Each row has a name. Each question is about the rows just above it. Places in a row count from 1.

  5  -5 -14 -39  49   8 -19   3  35 : Q704
 10  -4  -4  25   1  -2  20 -12   1 : Q120
 -3   0   1   0  -3 -16  -2 -11 -11 : Q474
15  8 -1 16 25  9 17 10  7 : Q494
  6   9 -20  -4  43  18  17  -3  11 : Q322
  6  11  14 -56  49  18 -25  52  11 : Q257
 20  12  -6  44 -39  -7   6 -26   0 : Q768
  5  -5  -6  44 -38   8 -19  52  35 : Q832
key -> tag
9 -> Q674
1 -> Q371
-20 -> Q483
43 -> Q382
-14 -> Q815
Join Q322 by its entry at place 3: : Q483
Go on from  -6  44 -39 to the end of its row. :  -7   6 -26   0

-27 -13 -25  30  -1  13 -15 -17 -11  -3 -23  24  12  -3   4  -2 -20   2  -2   2   3  -7  28 -21  -8  26  26  17  -9  19 -55  16 -23 -29 : Q322
  9  12  12 -13  -2  -8   7   6   3   0  12 -13  -4   0   2  -3 -24   1  -1   1   0   0 -21  15   3 -14 -16 -11   4 -12  36  -9  12  19 : Q832
  2  16   7  -7  -5  -7   5   2   0   0   9 -12  -1  -2   4  -2 -20   2  -3   6   1  -3 -23  18   3 -10 -16 -10   2 -11  38  -5   9  19 : Q704
Go on from  -2   4  -2 -20 to the end of its row. :   2  -3   6   1  -3 -23  18   3 -10 -16 -10   2 -11  38  -5   9  19
After   0  12 -13, its row goes on with :  -4   0   2  -3 -24   1  -1   1   0   0 -21  15   3 -14 -16 -11   4 -12  36  -9  12  19

-19  16  11  -8 -56 -14  18  -3  11  33  -1  14   5  20  12  -5  -7   9  11  -3  20   8   5 -23  23   0   1 = Q413
-15  18  12  -1  -6   9  16   8   8 -50  -2 -33 -22   5  15  29  27  15  16  -5   5  -6  14   6 -32  -2  14 = Q938
-21  16  11  -7  -3 -10  35  28  39  12   8   5  26 -20  31   0   2  21  37  -8  16  29 -18 -20  33   7  26 = Q136
-21  -6 -10  12   4   0 -26 -26  31  26 -11  36  10  16 -33 -36 -21 -17 -33  19  20   7   5  -9  31 -18  -8 = Q474
 -6 -12 -25 -18 -20  -7  42   3  31  25   3  10  22 -19  30  27  25  -2  30 -22  45  31  25 -14  40  16 -39 = Q47
The rest of the row after 20  8  5: : -23  23   0   1
key -> tag
12 -> Q315
-14 -> Q584
11 -> Q797
-17 -> Q981
30 -> Q13
29 -> Q639
-18 -> Q839
Look up the entry of Q47 at place 4 in the table: : Q839
Whose row is -21  16  11  -7  -3 -10  35  28  39  12   8   5  26 -20  31   0   2  21  37  -8  16  29 -18 -20  33   7  26? : Q136
The rest of the row after 16 11 -7: :  -3 -10  35  28  39  12   8   5  26 -20  31   0   2  21  37  -8  16  29 -18 -20  33   7  26
The rest of the row after   0 -26: : -26  31  26 -11  36  10  16 -33 -36 -21 -17 -33  19  20   7   5  -9  31 -18  -8
Where do -19  16  11  -8 -56 -14  18  -3  11  33  -1  14   5  20  12  -5  -7   9  11  -3  20   8   5 -23  23   0   1 appear? : Q413
Which row holds -21  -6 -10  12   4   0 -26 -26  31  26 -11  36  10  16 -33 -36 -21 -17 -33  19  20   7   5  -9  31 -18  -8? : Q474

  9   7  12  29 -30  16  40  20   8  -6   6  -1 : Q474
 -3  -3   8  42 -14  14  47  12   1   4   5  -3 : Q47
 -1  -4  12  23 -21  10  45  16   5   1   9  -3 : Q704
-15 -14   1  41   5  10  45  -5 -14   7  19 -13 : Q413
 -1  -4  12  36 -21  10  45  16   5   1   9  -3 : Q938
  7   3  11  32 -26  14  42  18   6  -1  16  -1 : Q120
The rest of the row after -1 -4 12 36: : -21  10  45  16   5   1   9  -3
tags:
-3 -> Q548
0 -> Q238
-1 -> Q198
Join Q474 by its entry at place 12: : Q198

